The rows of each cloud lie close to a flat space through zero, with a little noise; how many dimensions that space has follows each cloud.
(in the rows, 128 means zero)

fosug:
[[137 131 152 128]
 [128 129 130 124]
 [112 127  94 127]
 [ 91 123  47 121]
 [116 127  96 127]
 [111 125 100 125]
 [131 130 139 131]
 [102 129  75 121]
 [119 128 109 126]
 [154 136 191 133]
 [165 135 213 136]
 [116 128 105 126]
 [102 123  70 121]
 [111 126  90 124]]
 => 1

Toge:
[[115 136 124 115]
 [119 143 130 105]
 [ 89 131 130 117]
 [152 137 153 123]
 [130 152  56 103]
 [ 94 154 159  81]
 [142 124 131 139]
 [192 112 148 166]
 [130 139 161 109]]
 => 3

fuv:
[[102 135 114 143]
 [148 112 132 100]
 [140 114 142  85]
 [142 108 139  83]
 [ 80 136 105 169]
 [ 96 124 119 127]
 [111 140 114 166]
 [131 118 139 117]
 [122 109 130  96]
 [ 88 166  99 217]
 [ 84 101 118  95]
 [110 123 120 133]
 [114 138 120 142]]
 => 2

bomi, 16 rows:
[[126 128 125 127]
 [146 114 174 110]
 [120 135 108 138]
 [108 142  81 147]
 [105 148  67 155]
 [118 136 102 139]
 [101 150  55 158]
 [150 109 192 101]
 [116 138  96 140]
 [136 122 151 119]
 [144 114 169 111]
 [126 128 129 127]
 [120 133 109 138]
 [148 110 178 106]
 [103 148  62 154]
 [118 135 105 137]]
 => 1

nugof, 10 rows:
[[125 116 169 130]
 [132 139  85 126]
 [128 110 186 130]
 [127 107 204 129]
 [127 118 170 129]
 [131 127 121 126]
 [128 138  76 125]
 [130 132 117 125]
 [126 120 162 127]
 [130 150  51 124]]
 => 1

Zeduz:
[[102 163 143 142]
 [ 82 212 143 136]
 [113 160 127 136]
 [132 120 125 138]
 [112 143 160  98]
 [143  96 113 148]
 [152  63 132 127]
 [145  99 120 127]
 [109 152 156 106]
 [109 158 135 136]
 [121 145 128 128]
 [137 115 120 126]
 [149  68 132 127]
 [134 131 115 132]
 [101 193 137 109]
 [139 112 120 139]
 [124 133 138 111]
 [152  83 114 134]
 [ 90 209 143 111]]
 => 3

vem, 18 rows:
[[114 161  86 117]
 [139 130 197 135]
 [129 116 109 126]
 [126 103 154 123]
 [136 120 157 138]
 [127 118 121 123]
 [123 110 113 120]
 [166  91 195 176]
 [153 109 143 165]
 [152  96 174 160]
 [136 104 171 134]
 [111 128 151 100]
 [108 153 144 100]
 [157 112 211 164]
 [131 121 146 136]
 [132 102 120 137]
 [119 123 111 114]
 [123 100 142 124]]
 => 3

vuvit (11 x 4):
[[141 112 141 144]
 [114 112 136 107]
 [174 131 143 182]
 [180 148 136 198]
 [110 136 117 109]
 [127 123 128 120]
 [107 143 111 104]
 [139 120 133 139]
 [153  92 162 160]
 [133 155 111 127]
 [ 82 136 110  70]]
 => 2

turiz:
[[139 137 169 140]
 [142 137 171 139]
 [ 99 102  38  92]
 [114 116  80 111]
 [120 127 123 123]
 [155 150 218 167]
 [129 133 136 130]
 [121 126 113 120]
 [118 118 100 118]
 [140 134 154 141]
 [117 113  86 113]
 [125 128 119 118]
 [141 141 181 144]
 [154 150 212 163]
 [144 136 164 141]
 [127 122 119 130]
 [133 132 141 134]
 [131 131 129 127]
 [121 121 107 117]]
 => 1

busug (15 x 4):
[[125 109 106 142]
 [132 132 129 128]
 [125 135 127 172]
 [141 115 145  33]
 [133 121 135  61]
 [132 134 142  90]
 [125 124 112 189]
 [130 157 149 148]
 [127 124 123 147]
 [130 130 138 109]
 [132 120 137  75]
 [133 110 131  72]
 [128 135 134 116]
 [132 118 135  80]
 [136 165 174  97]]
 => 2

luten, 7 rows:
[[124  86 100  97]
 [123  81 163  99]
 [132  98 103 124]
 [139 117 113 162]
 [127 138 153 127]
 [127  92  78  88]
 [125 159 119 124]]
 => 3

kezep (18 x 4):
[[119 106 129 126]
 [153 132 105 145]
 [ 93 149 113 114]
 [133  77 163 132]
 [110 134 127 121]
 [ 89 120 146 106]
 [122 132 152 123]
 [ 91 130 151 109]
 [157  87 129 147]
 [134 120 112 132]
 [117 161 139 118]
 [122 156 129 126]
 [ 50 135 154  76]
 [134 128 121 132]
 [176 148  99 156]
 [115 166 100 123]
 [ 81  79 147 104]
 [153 173  70 144]]
 => 3

botak, 19 rows:
[[141 138 126 119]
 [162 157 123 178]
 [158 143 115  99]
 [134 137 126 161]
 [109 120 139 198]
 [147 141 123 123]
 [139 134 123 112]
 [ 80  92 142 138]
 [169 142 108  26]
 [165 160 120 158]
 [115 121 136 158]
 [118 119 130 127]
 [126 123 127  91]
 [174 161 118 132]
 [115 120 132 132]
 [164 153 115 109]
 [ 98 108 138 135]
 [164 153 117 115]
 [119 115 126  78]]
 => 2

daso (17 x 4):
[[145 122 114 176]
 [ 95 135 137 179]
 [131 127 126  93]
 [ 87 137 149 116]
 [151 134 128 108]
 [128 130 132 115]
 [133 167 151 162]
 [152 103 102  98]
 [156 112 111 104]
 [145 102 101 114]
 [185 109  98 130]
 [127 123 125 110]
 [134 117 123  53]
 [ 81 125 139 131]
 [130 147 138 188]
 [122 116 124 105]
 [ 79 154 157 168]]
 => 3

mif (19 x 4):
[[138  98 141 150]
 [169 140 163 170]
 [ 99 106  92 103]
 [129 123  83 131]
 [146 148 133 139]
 [107 143 149 100]
 [107 108 141 112]
 [117  82 149 133]
 [127  96 170 134]
 [112 101 144 122]
 [138  87 104 157]
 [133  94 126 148]
 [ 96 139 125  88]
 [143  93 137 158]
 [110 114 142 115]
 [103 137  91  97]
 [133 102 140 147]
 [120 100 178 129]
 [170  83 145 197]]
 => 3

mafet (16 x 4):
[[150 128 118  97]
 [121 137 118 161]
 [ 91 116 172 130]
 [101 136 131 183]
 [122 127 135 125]
 [105 120 162 121]
 [111 112 166  91]
 [107 127 145 150]
 [121 121 145 113]
 [146 144  86 166]
 [112 125 144 133]
 [167 125 106  76]
 [144 130 113 116]
 [ 81 106 197 103]
 [121 114 158  89]
 [135 114 153  68]]
 => 2

nivoz (13 x 4):
[[119 134 144  89]
 [125  66 152 174]
 [134 105 119 171]
 [133 183 103  94]
 [130 141 116 127]
 [142 142  96 161]
 [116 121 151  97]
 [120 157 130  81]
 [143 165  91 139]
 [125 130 133 115]
 [139 104 116 187]
 [138 158  99 140]
 [126 147 127 104]]
 => 2

[[141 129 113 141]
 [138 124 109 140]
 [158 121 103 138]
 [ 90 148 141 133]
 [126 121 163  95]
 [ 90 149 127 146]
 [125 145  82 176]
 [125 128 119 134]
 [137 108 191  63]
 [126 133 124 132]
 [153 124  98 142]
 [ 92 138 157 118]
 [165  96 171  67]
 [136 118 146 105]
 [166 119  92 146]]
 => 2

Loza (19 x 4):
[[127 139 127 150]
 [126 143 160 100]
 [131 167 168 140]
 [135 118 112 144]
 [135 131 125 145]
 [167 105 129 119]
 [120 114 118 113]
 [152  81  95 123]
 [ 82 141 120 126]
 [ 90 124  98 137]
 [177  79 111 114]
 [128 116 121 110]
 [166 117 157  90]
 [129 129 130 131]
 [127 125 135 114]
 [110  63  53 119]
 [ 99 106  83 150]
 [140  85  98 111]
 [158 100  95 166]]
 => 3

[[129 165  95 141]
 [146 104 128 175]
 [121 161 115 107]
 [142  91 142 162]
 [131  99 141 132]
 [118  52 208  78]
 [126 135 123 138]
 [123 110 148 106]
 [131 114 139 126]
 [132 101 151 123]
 [140 106 123 165]
 [122 127 131 122]]
 => 2

mapig, 9 rows:
[[115 115 117 116]
 [141 149 143 151]
 [139 139 140 139]
 [ 95 102  97  89]
 [102 132 111 117]
 [142  66 131  85]
 [181  98 165 146]
 [151  82 137 110]
 [155 128 144 150]]
 => 2

[[129 127 129 128]
 [127 103  86  54]
 [128 126 126 123]
 [129 117 113  99]
 [127 136 141 152]
 [129 139 147 160]
 [128 118 109  94]
 [128 114 105  86]
 [129 122 117 108]
 [129 130 132 136]
 [126 105  89  58]
 [127 110  95  69]
 [126 103  85  52]
 [128 122 120 116]
 [125 111 101  78]
 [127 113 104  85]
 [128 145 158 181]
 [127 118 109  98]
 [128 115 107  92]]
 => 1

fud, 19 rows:
[[131 119 163 136]
 [133 101 103 120]
 [122 130 199 103]
 [112 174 144 133]
 [129 129 164 158]
 [120 157 114 114]
 [122 139 161 110]
 [137 106 124 148]
 [120 168 183 100]
 [134  96  96 126]
 [127 131 162 141]
 [134 106 100 138]
 [112 167 145 103]
 [139 115 144 151]
 [129 124 175 128]
 [147  87  92 150]
 [129 134 223 163]
 [132 117 103 152]
 [134 103 138 120]]
 => 3

fumub:
[[123 140 123 126]
 [112 177 115 121]
 [128 127 129 127]
 [126 138 124 127]
 [165   4 157 147]
 [116 171 118 122]
 [119 158 121 124]
 [105 208 110 116]
 [138  90 137 133]
 [116 177 116 120]
 [117 162 118 125]
 [130 120 131 130]
 [137  94 135 132]
 [129 126 129 128]
 [133 111 133 132]]
 => 1

fogin, 9 rows:
[[135 121 132 120]
 [ 66 193  92 178]
 [ 98 162 110 151]
 [112 153 119 144]
 [171  88 152  93]
 [115 141 121 139]
 [141 114 136 119]
 [128 131 127 128]
 [145 109 140 110]]
 => 1

[[149  89 154  96]
 [139  99 122  94]
 [125 116 115 138]
 [152 132 195 127]
 [145  85 140 111]
 [132 113 126 131]
 [103 178 100 167]
 [117 124  97 149]]
 => 3

Ruluf (14 x 4):
[[ 81 100 115 152]
 [107 136 124 118]
 [124  98 147 122]
 [100 124 101 149]
 [ 95 133 145  99]
 [116 108  99 173]
 [104 122 138 112]
 [111  79  73 215]
 [ 88 104 148 110]
 [157 145 121 132]
 [116 132 138 112]
 [140 137 134 126]
 [ 99 120  97 159]
 [140 126 103 152]]
 => 3

Bifun, 16 rows:
[[151  80 103 120]
 [144  80 117 113]
 [113 137 148 117]
 [126 129 131 125]
 [163  91  90 144]
 [178  84  64 161]
 [148 102 101 135]
 [145 116 108 136]
 [123 142 135 134]
 [127  90 133  97]
 [118  74 153  67]
 [128 134 139 123]
 [122 172 130 151]
 [146  93 111 118]
 [101 138 165  98]
 [124 131 136 119]]
 => 2

[[114 133 115 131]
 [163 115 149 122]
 [174 108 142 120]
 [132 130  96 130]
 [148 173 118 132]
 [ 96 104 119 131]
 [ 67 185 126 143]
 [132 113  74 128]
 [119 199 125 137]
 [116 142 135 131]
 [169 151 140 124]]
 => 3

[[143 152 134 152]
 [153 169 117 185]
 [125 128  64 162]
 [132 129  94 155]
 [125 121 125 120]
 [135 134 147 130]
 [142 151 118 161]
 [126 128  88 149]
 [126 122 149 110]
 [141 151  79 187]]
 => 2

[[102 131 120 167]
 [177 123 147  92]
 [136 150 133 125]
 [172 138 144 109]
 [100 107 117 159]
 [160 142 141 143]
 [117 113 123 122]
 [196 186 152 110]
 [126 145 127  76]
 [110 145 123 141]
 [119 146 124 128]
 [167 127 138  75]]
 => 3

bipel (13 x 4):
[[131 130 130 128]
 [145 136 125 120]
 [ 55 108 136 160]
 [127 132 129 128]
 [109 120 127 135]
 [163 137 120 116]
 [117 129 128 133]
 [158 139 124 115]
 [ 90 116 135 137]
 [123 129 130 125]
 [ 84 111 131 143]
 [ 16  97 145 159]
 [188 148 119 106]]
 => 1

puzod, 13 rows:
[[118 119 125 143]
 [176 176  99  80]
 [143 158 166  86]
 [159 154 115  98]
 [119 129 144 127]
 [126 114 126 144]
 [103  99 118 162]
 [107  99 113 162]
 [111 111 125 145]
 [162 162 121  88]
 [142 135 111 111]
 [121 130 144 130]
 [178 168  94  93]]
 => 2

zapaz (17 x 4):
[[137 117 116 103]
 [126 127 119 111]
 [151 117 109  98]
 [121 125 111  77]
 [ 64 120 108   8]
 [121 133 138 152]
 [155 127 127 163]
 [137 127 130 142]
 [169 111 101 104]
 [ 94 133 133 115]
 [121 123 122 112]
 [122 132 138 151]
 [151 132 140 176]
 [135 138 151 183]
 [134 132 134 158]
 [146 117 108  93]
 [105 136 139 133]]
 => 2

[[140 159 110 101]
 [125 113 125 135]
 [123 135 180 161]
 [118 140 147 108]
 [122 124 123 117]
 [119  98 137 138]
 [111 121 152  86]
 [123 142 140 105]
 [112 161 171  35]
 [134 165 151 105]
 [144 170 119 115]]
 => 3

[[118 119 126 129]
 [176 153 186 166]
 [ 51 139 136 145]
 [100 109  90 102]
 [102 131 142 143]
 [109 126 123 126]
 [132 109 124 126]
 [ 94 113  93 106]
 [192 106 135 125]
 [120 157 134 130]
 [107 165 137 134]
 [139 179 186 166]
 [ 58  98 120 134]
 [110 110 118 125]
 [129 123 131 130]
 [129 106 129 132]
 [150 119 138 133]
 [115 116 117 124]
 [119 135  81  90]]
 => 3

[[120 129 109 139]
 [120 146  91 154]
 [156 146 133 114]
 [125 142 107 145]
 [115  98 151 108]
 [138 128 133 103]
 [ 86  91 126 142]
 [132 152  67 107]
 [133 125 126 120]
 [107 138  75 149]
 [132 109 162  96]
 [ 77  89 136 161]
 [125 124 111 109]
 [140 156 117 155]
 [186 143 193  81]
 [139 156 105 142]]
 => 3

zit (15 x 4):
[[109 110 136 133]
 [170 154 154  66]
 [114 116 123 155]
 [150 152 118 101]
 [112 107 133 166]
 [116 121 120 155]
 [116  99 169 137]
 [173 162 137 101]
 [ 87 104 132  87]
 [140 143 119  95]
 [168 156 123 117]
 [157 143 137 144]
 [138 139 123 123]
 [ 60  97  80 143]
 [126 133 108 144]]
 => 3

[[161 134 170 150]
 [101 123  92 115]
 [114 125 113 120]
 [158 134 166 146]
 [132 128 130 126]
 [ 57 112  29  89]
 [110 127 106 119]
 [ 99 122  92 115]
 [108 125 103 117]
 [110 126 103 120]
 [146 131 151 142]
 [148 131 159 139]
 [116 125 112 123]]
 => 1

mede, 19 rows:
[[129 136 127 134]
 [129 137 128 138]
 [129 126 129 125]
 [126 104 131 103]
 [131 142 125 142]
 [130 144 127 146]
 [136 185 125 191]
 [132 166 124 167]
 [123  85 131  83]
 [133 161 125 164]
 [130 145 127 147]
 [122  86 129  84]
 [131 153 127 155]
 [130 148 127 146]
 [118  45 134  39]
 [136 182 124 183]
 [124 103 130 100]
 [126 113 130 112]
 [130 152 127 155]]
 => 1

vaki:
[[126 122 105 137]
 [148 107  95 158]
 [187  94 106 171]
 [131 126 122 129]
 [ 86 142 126 104]
 [ 69 160 150  81]
 [ 72 151 133  92]
 [117 123 101 135]
 [123 125 119 129]
 [127 125 123 131]
 [135 120 117 137]
 [165 100  95 168]
 [ 96 138 130 107]
 [ 79 147 130 101]]
 => 2

Bugo:
[[121 109 113 111]
 [ 72 148 143 116]
 [138 144 129 131]
 [134  82 205 164]
 [133 153 144 145]
 [130  93 179 146]
 [146 150 118 137]
 [169 156  94 137]
 [118 121 126 120]
 [149 124 138 141]
 [157 143  77 116]
 [151  74 140 132]
 [178 181 105 152]
 [122 154 107 117]
 [144 145 125 140]
 [142 115 156 150]
 [174 164  90 136]
 [109 145 127 119]
 [123 145 154 147]]
 => 3

[[129 113 131 122]
 [128  94 156 110]
 [123 180  89 156]
 [118 191 134 121]
 [128 169  66 125]
 [133  64 164 108]
 [126 126 146 140]
 [138  95 127 147]
 [127 103 141  98]
 [135 122 109 137]
 [138 101 112 139]
 [136 103 133 126]
 [140 105 104 133]
 [127 146 128 124]
 [133  38 162  78]
 [124 130 137 142]
 [120 160 146 139]]
 => 3

[[108 132 130 119]
 [ 60 141 147  82]
 [136 122 126 136]
 [121 126 130 122]
 [ 86 139 139 104]
 [ 64 140 149  92]
 [140 125 124 139]
 [ 85 141 142 105]
 [164 122 119 151]
 [176 119 117 153]
 [139 127 125 134]
 [ 53 147 154  81]
 [116 129 133 120]]
 => 1

Zogir (8 x 4):
[[113 137 126  81]
 [145 132 124 117]
 [157 128 120 134]
 [170 121 122 181]
 [168 148 119  49]
 [118 123 130 160]
 [155 135 121 112]
 [121 120 130 167]]
 => 2

tavap (16 x 4):
[[154 158 133 108]
 [ 74  65 116 171]
 [119 115 124 137]
 [112 105 124 146]
 [116 114 127 138]
 [122 122 128 131]
 [163 172 134  97]
 [101  97 122 151]
 [101  96 121 151]
 [129 128 130 127]
 [159 164 134 102]
 [194 209 139  71]
 [140 143 130 118]
 [139 140 130 120]
 [118 123 128 131]
 [101  97 121 151]]
 => 1

Memu, 6 rows:
[[138 166 113 129]
 [134 155 118 127]
 [140 186 106 128]
 [142 200 101 129]
 [135 167 113 127]
 [121  97 140 130]]
 => 1
